Below is a small trained network, with its code and all its weights. Each question gives an input and a class and asks what happens when units are switched off, that is, made to give their printed mean instead of their output.

import numpy as np


def w(rows, s, z=0):
    codes = np.array(rows[::2]) - 128.0
    scale = np.full(codes.shape[1], s)
    scale[-1] = z or s
    return codes * scale


def f(y):
    return np.maximum(y, 0)


def log_softmax(a):
    a = a - a.max(-1, keepdims=True)
    return a - np.log(np.exp(a).sum(-1, keepdims=True))


def net(x, mask):
    res = np.array(x, float).reshape(1, 4) / 4 @ E
    y = f(res @ A[0][:, :-1].T + A[0][:, -1])
    res = res + np.where(mask, y, B[0][:, -1]) @ B[0][:, :-1]
    return log_softmax(res[-1] @ U[:, :-1].T + U[:, -1])


A, B = {}, {}
E = w([
[2,149,149,132],'x0',
[100,134,15,25],'x1',
[123,39,213,64],'x2',
[100,7,49,206],'x3',
],0.0085)
A[0] = w([
[127,83,138,84,78],'n1',
[44,90,112,166,72],'n2',
[101,136,38,25,124],'n3',
[189,83,97,132,148],'n4',
[151,147,228,250,28],'n5',
[203,105,126,129,20],'n6',
[47,142,147,144,126],'n7',
[142,195,194,71,35],'n8',
[176,84,105,150,100],'n9',
[108,58,184,104,86],'n10',
[145,243,167,102,4],'n11',
[120,57,147,111,57],'n12',
[148,200,153,68,95],'n13',
[37,160,168,108,73],'n14',
[179,155,142,95,113],'n15',
[109,105,76,59,25],'n16',
[115,34,75,181,45],'n17',
[51,141,141,135,56],'n18',
[134,217,111,155,116],'n19',
[207,147,126,119,139],'n20',
[122,75,162,100,78],'n21',
[202,73,87,156,114],'n22',
[130,144,176,71,135],'n23',
[121,164,52,188,150],'n24',
[133,175,85,193,105],'n25',
[120,105,179,68,114],'n26',
[141,147,218,210,50],'n27',
[213,144,127,98,128],'n28',
[133,119,186,209,8],'n29',
[120,194,72,197,152],'n30',
],0.011,0.0022)
B[0] = w([
[218,76,86,120,165],'n1',
[59,140,196,137,195],'n2',
[166,217,30,207,255],'n3',
[63,192,175,120,187],'n4',
[165,215,42,161,234],'n5',
[100,196,177,56,167],'n6',
[128,212,214,1,185],'n7',
[82,63,167,226,222],'n8',
[84,144,151,131,176],'n9',
[209,82,100,86,184],'n10',
[80,66,183,203,231],'n11',
[176,84,162,125,170],'n12',
[80,85,120,234,218],'n13',
[120,160,171,101,197],'n14',
[59,157,163,177,180],'n15',
[141,188,57,177,194],'n16',
[40,92,190,253,224],'n17',
[139,210,211,31,174],'n18',
[230,18,165,97,204],'n19',
[82,184,222,43,186],'n20',
[197,91,126,95,167],'n21',
[80,152,214,92,199],'n22',
[125,67,135,177,192],'n23',
[175,36,141,106,215],'n24',
[207,79,183,77,195],'n25',
[209,82,97,102,183],'n26',
[150,194,48,189,212],'n27',
[94,180,179,97,192],'n28',
[161,197,88,191,186],'n29',
[192,65,171,81,219],'n30',
],0.0072,0.0093)
U = w([
[17,54,169,212,107],'0',
[166,217,17,169,149],'1',
[250,19,157,87,126],'2',
[36,212,218,40,137],'3',
[108,117,128,105,185],'4',
[88,114,101,84,7],'5',
],0.011,0.012)

Each question gives the input, the list of numbers given to net, and the class t.
The units are the neurons (one row each of A and B). Each row of codes is followed by its name. A weight is (code - 128) times the scale printed after its matrix; where a second scale follows, it is the last column's (A, B and U).
mask holds one flag per neuron, in row order. A switched-off neuron (its flag False) gives its mean, the last column of its row in B, instead of its output. The means were averaged over made-up inputs and are rounded, as every weight is.
A unit's drop is (log p(t) with every unit on - log p(t) with that unit switched off) / (log p(t) with every unit on - log p(t) with every unit switched off).
The circuit of an input: a set's keep is (log p(t) with only the set's units on - log p(t) with every unit switched off) / (log p(t) with every unit on - log p(t) with every unit switched off). Starting from the 12 units with the biggest drops (on a tie, the unit counted first), units are removed one at a time, each time the one whose removal leaves the highest keep (on an exact tie, the one counted first), for as long as the keep stays at least 0.8.
circuit, biggest first: the units of the circuit, biggest drop first
unit that matters most: the unit with the biggest drop
top k neurons: the k neurons with the biggest drops, biggest first
drop of u: that unit's drop, to one decimal
input [-5,-2,-5,2], class 2: circuit, biggest first => (n25)
input [5,6,-7,-7], class 0: circuit, biggest first => (n11; n13)
input [-7,7,5,-2], class 1: top 2 neurons => (n3; n16)
input [-4,-5,4,-4], class 1: circuit, biggest first => (n5; n27)
input [-8,-8,4,-4], class 1: top 2 neurons => (n5; n27)
input [-6,-5,4,5], class 3: circuit, biggest first => (n22; n6; n4)
input [3,-5,-1,-5], class 0: top 4 neurons => (n11; n3; n8; n16)
input [-3,-6,-6,-6], class 0: top 4 neurons => (n11; n3; n8; n13)
input [-5,-5,-3,-5], class 0: top 2 neurons => (n11; n3)
input [5,-5,-8,-7], class 2: top 2 neurons => (n19; n30)
input [-6,8,5,-6], class 1: top 3 neurons => (n3; n16; n17)
input [-4,6,-2,7], class 0: top 3 neurons => (n17; n5; n22)
input [-5,5,5,5], class 0: top 2 neurons => (n17; n5)
input [-6,3,-5,7], class 0: unit that matters most => n17
input [5,-6,-3,0], class 1: top 2 neurons => (n5; n27)
input [-1,7,7,2], class 1: top 2 neurons => (n3; n16)
input [-4,-6,0,-2], class 1: drop of n5 => 0.2
input [7,4,-1,3], class 3: drop of n30 => 0.0
input [7,-8,0,7], class 1: drop of n11 => 0.1
input [4,7,8,-7], class 2: circuit, biggest first => (n26)
